Below are the code and all the weights of a small trained network. Each question names an input and a class and asks about switching units off, where a switched-off unit gives its printed mean instead of its output.

import numpy as np


def w(rows, s, z=0):
    codes = np.array(rows[::2]) - 128.0
    scale = np.full(codes.shape[1], s)
    scale[-1] = z or s
    return codes * scale


def norm(h):
    return h / np.sqrt((h * h).mean(-1, keepdims=True) + 1e-5)


def f(y):
    return np.maximum(y, 0)


def log_softmax(a):
    a = a - a.max(-1, keepdims=True)
    return a - np.log(np.exp(a).sum(-1, keepdims=True))


def net(x, mask):
    res = np.array(x, float).reshape(1, 6) / 4 @ E
    u = 0
    for l in range(3):
        y = f(norm(res) @ A[l][:, :-1].T + A[l][:, -1])
        res = res + np.where(mask[u : u + 6], y, B[l][:, -1]) @ B[l][:, :-1]
        u += 6
    return log_softmax(norm(res)[-1] @ U[:, :-1].T + U[:, -1])


A, B = {}, {}
E = w([
[114,104,113,140,77,129,107],'x0',
[119,254,153,123,72,132,66],'x1',
[73,186,160,123,76,192,217],'x2',
[173,109,94,251,125,29,141],'x3',
[118,62,95,164,120,179,55],'x4',
[159,90,110,155,49,203,48],'x5',
],0.0081)
A[0] = w([
[57,174,176,113,100,102,138,230],'0.n0',
[160,147,119,167,125,87,67,251],'0.n1',
[225,79,131,188,215,56,123,98],'0.n2',
[145,82,161,197,136,91,128,178],'0.n3',
[85,144,184,59,116,154,187,91],'0.n4',
[153,123,137,181,220,2,100,152],'0.n5',
],0.0099,0.0025)
B[0] = w([
[174,151,221,140,197,64,202,199],'0.n0',
[158,125,105,90,102,145,38,211],'0.n1',
[166,134,10,108,93,89,124,246],'0.n2',
[149,198,149,138,48,151,88,204],'0.n3',
[135,108,120,149,212,54,131,199],'0.n4',
[176,196,1,195,181,113,122,255],'0.n5',
],0.0098,0.008)
A[1] = w([
[53,208,178,60,218,61,141,145],'1.n0',
[53,116,98,181,195,68,188,109],'1.n1',
[114,204,183,31,25,187,1,215],'1.n2',
[34,224,170,11,114,144,165,74],'1.n3',
[247,84,105,125,190,166,111,241],'1.n4',
[34,173,161,114,93,128,126,2],'1.n5',
],0.0076,0.0049)
B[1] = w([
[244,140,108,223,162,115,188,223],'1.n0',
[172,108,144,70,65,158,100,184],'1.n1',
[75,28,202,112,164,70,175,231],'1.n2',
[92,140,121,182,193,127,175,162],'1.n3',
[103,98,143,164,37,200,86,254],'1.n4',
[76,62,71,124,178,78,141,131],'1.n5',
],0.011,0.0081)
A[2] = w([
[114,49,87,62,195,232,158,163],'2.n0',
[86,224,171,161,120,83,205,145],'2.n1',
[56,167,166,74,191,47,182,164],'2.n2',
[94,148,147,157,152,64,194,11],'2.n3',
[115,128,206,71,63,254,152,81],'2.n4',
[187,80,116,119,115,76,16,255],'2.n5',
],0.0097,0.005)
B[2] = w([
[84,97,185,167,62,152,115,169],'2.n0',
[144,106,135,124,165,159,192,181],'2.n1',
[134,142,172,188,165,215,234,165],'2.n2',
[158,110,152,168,142,140,166,154],'2.n3',
[156,76,102,166,88,113,116,156],'2.n4',
[88,101,168,122,124,248,196,248],'2.n5',
],0.013,0.011)
U = w([
[127,238,126,67,135,136,66,24],'0',
[138,202,220,189,236,109,254,251],'1',
[229,117,55,165,72,57,89,231],'2',
[91,190,200,62,206,70,81,1],'3',
[87,35,199,82,22,212,76,228],'4',
],0.0093,0.0052)

Each question gives the input, the list of numbers given to net, and the class t.
The units are the neurons (one row each of A and B). Each row of codes is followed by its name. A weight is (code - 128) times the scale printed after its matrix; where a second scale follows, it is the last column's (A, B and U).
mask holds one flag per neuron, layer by layer. A switched-off neuron (its flag False) gives its mean, the last column of its row in B, instead of its output. The means were averaged over made-up inputs and are rounded, as every weight is.
A unit's drop is (log p(t) with every unit on - log p(t) with that unit switched off) / (log p(t) with every unit on - log p(t) with every unit switched off).
unit that matters most: the unit with the biggest drop
k most important neurons: the k neurons with the biggest drops, biggest first
top k neurons in layer l: the k neurons of layer l with the biggest drops, biggest first
drop when u is switched off: that unit's drop, to one decimal
input [5,5,-8,-1,4,-3], class 4: unit that matters most => 2.n5
input [5,4,-5,0,5,-7], class 2: 2 most important neurons => (0.n5; 0.n2)
input [2,-4,2,5,1,2], class 4: 2 most important neurons => (2.n5; 1.n0)
input [-8,-1,4,5,1,3], class 4: top 2 neurons in layer 1 => (1.n0; 1.n3)
input [1,4,-1,-7,-2,8], class 1: top 2 neurons in layer 1 => (1.n2; 1.n3)
input [-6,-7,-3,-1,1,-8], class 2: top 2 neurons in layer 0 => (0.n5; 0.n2)
input [-4,2,6,-7,4,8], class 1: 3 most important neurons => (1.n2; 0.n5; 1.n3)
input [1,-7,5,5,-2,7], class 4: top 2 neurons in layer 0 => (0.n5; 0.n0)
input [0,-8,-2,5,-7,5], class 2: 2 most important neurons => (0.n2; 0.n5)
input [0,5,6,8,8,0], class 4: 2 most important neurons => (0.n1; 1.n0)
input [8,-7,-6,4,0,7], class 4: 2 most important neurons => (2.n5; 1.n0)
input [0,5,-2,8,0,8], class 4: drop when 2.n5 is switched off => 0.3
input [-1,-2,-5,0,-5,2], class 2: drop when 0.n5 is switched off => 0.6
input [-5,-1,6,-8,5,1], class 1: most important neuron => (1.n0)
